Here is a tiny trained network, its code and every weight. The questions are about switching its units off for an input and a class, where a switched-off unit gives its printed mean instead of its output.

import numpy as np


def w(rows, s, z=0):
    codes = np.array(rows[::2]) - 128.0
    scale = np.full(codes.shape[1], s)
    scale[-1] = z or s
    return codes * scale


def f(y):
    return np.maximum(y, 0)


def log_softmax(a):
    a = a - a.max(-1, keepdims=True)
    return a - np.log(np.exp(a).sum(-1, keepdims=True))


def net(x, mask):
    res = np.array(x, float).reshape(1, 6) / 4 @ E
    y = f(res @ A[0][:, :-1].T + A[0][:, -1])
    res = res + np.where(mask, y, B[0][:, -1]) @ B[0][:, :-1]
    return log_softmax(res[-1] @ U[:, :-1].T + U[:, -1])


A, B = {}, {}
E = w([
[35,161,161,88,140,119],'x0',
[150,108,227,130,88,255],'x1',
[109,154,157,46,169,171],'x2',
[45,48,151,37,173,44],'x3',
[135,70,126,244,157,109],'x4',
[206,10,113,119,228,181],'x5',
],0.0072)
A[0] = w([
[44,94,94,64,166,20,212],'neuron 1',
[103,165,141,197,42,98,236],'neuron 2',
[132,59,162,105,180,233,216],'neuron 3',
[176,96,147,126,131,164,120],'neuron 4',
[134,78,151,96,160,182,150],'neuron 5',
[129,254,148,71,94,166,146],'neuron 6',
[205,99,55,125,212,91,252],'neuron 7',
[35,105,101,81,116,40,196],'neuron 8',
[164,72,48,174,148,110,122],'neuron 9',
[137,223,161,107,73,215,227],'neuron 10',
],0.0084,0.0027)
B[0] = w([
[57,74,181,69,98,14,254],'neuron 1',
[63,219,87,166,17,188,232],'neuron 2',
[188,30,216,113,123,183,232],'neuron 3',
[164,114,149,123,127,138,175],'neuron 4',
[107,80,188,158,92,152,186],'neuron 5',
[196,214,100,40,203,99,227],'neuron 6',
[170,110,155,175,201,17,237],'neuron 7',
[2,130,155,43,76,54,237],'neuron 8',
[180,128,114,177,130,75,213],'neuron 9',
[171,155,86,63,148,203,239],'neuron 10',
],0.007,0.0083)
U = w([
[184,84,103,254,188,77,3],'0',
[168,196,69,80,173,170,148],'1',
[26,95,158,92,114,44,114],'2',
[97,190,75,207,49,185,144],'3',
[159,32,200,153,122,216,196],'4',
],0.0091,0.0013)

Each question gives the input, the list of numbers given to net, and the class t.
The units are the neurons (one row each of A and B). Each row of codes is followed by its name. A weight is (code - 128) times the scale printed after its matrix; where a second scale follows, it is the last column's (A, B and U).
mask holds one flag per neuron, in row order. A switched-off neuron (its flag False) gives its mean, the last column of its row in B, instead of its output. The means were averaged over made-up inputs and are rounded, as every weight is.
A unit's drop is (log p(t) with every unit on - log p(t) with that unit switched off) / (log p(t) with every unit on - log p(t) with every unit switched off).
The circuit of an input: a set's keep is (log p(t) with only the set's units on - log p(t) with every unit switched off) / (log p(t) with every unit on - log p(t) with every unit switched off). Starting from all 10 units, units are removed one at a time, each time the one whose removal leaves the highest keep (on an exact tie, the one counted first), for as long as the keep stays at least 0.8.
units of the circuit, in order: the units of the circuit, biggest drop first
most important unit: the unit with the biggest drop
top k neurons: the k neurons with the biggest drops, biggest first
drop of u: that unit's drop, to one decimal
input [0,4,2,-2,-7,-8], class 1: units of the circuit, in order => (neuron 6)
input [3,8,-4,-3,-7,-7], class 1: top 2 neurons => (neuron 6; neuron 10)
input [-5,7,-4,2,-6,-6], class 1: top 2 neurons => (neuron 6; neuron 10)
input [-2,-3,7,2,3,5], class 0: units of the circuit, in order => (neuron 7; neuron 8)
input [-8,7,-4,-3,-5,-3], class 1: units of the circuit, in order => (neuron 10; neuron 6)
input [3,1,0,0,2,0], class 4: top 3 neurons => (neuron 8; neuron 1; neuron 6)
input [8,0,-3,-5,4,3], class 3: units of the circuit, in order => (neuron 7; neuron 1)
input [4,-7,8,-2,3,7], class 0: top 4 neurons => (neuron 7; neuron 8; neuron 2; neuron 9)
input [1,7,5,3,-8,1], class 4: top 2 neurons => (neuron 3; neuron 5)
input [7,2,-5,0,1,-7], class 3: top 2 neurons => (neuron 2; neuron 7)
input [5,5,1,5,-6,4], class 4: top 2 neurons => (neuron 3; neuron 5)
input [-3,-6,5,0,4,3], class 0: drop of neuron 7 => 0.2
input [-1,-4,3,-6,-1,7], class 0: drop of neuron 7 => 0.3
input [0,1,3,3,-1,6], class 4: most important unit => neuron 3
input [-3,-2,4,-8,-2,-5], class 1: drop of neuron 6 => 0.8
input [3,4,6,3,-8,-2], class 1: drop of neuron 6 => 0.6
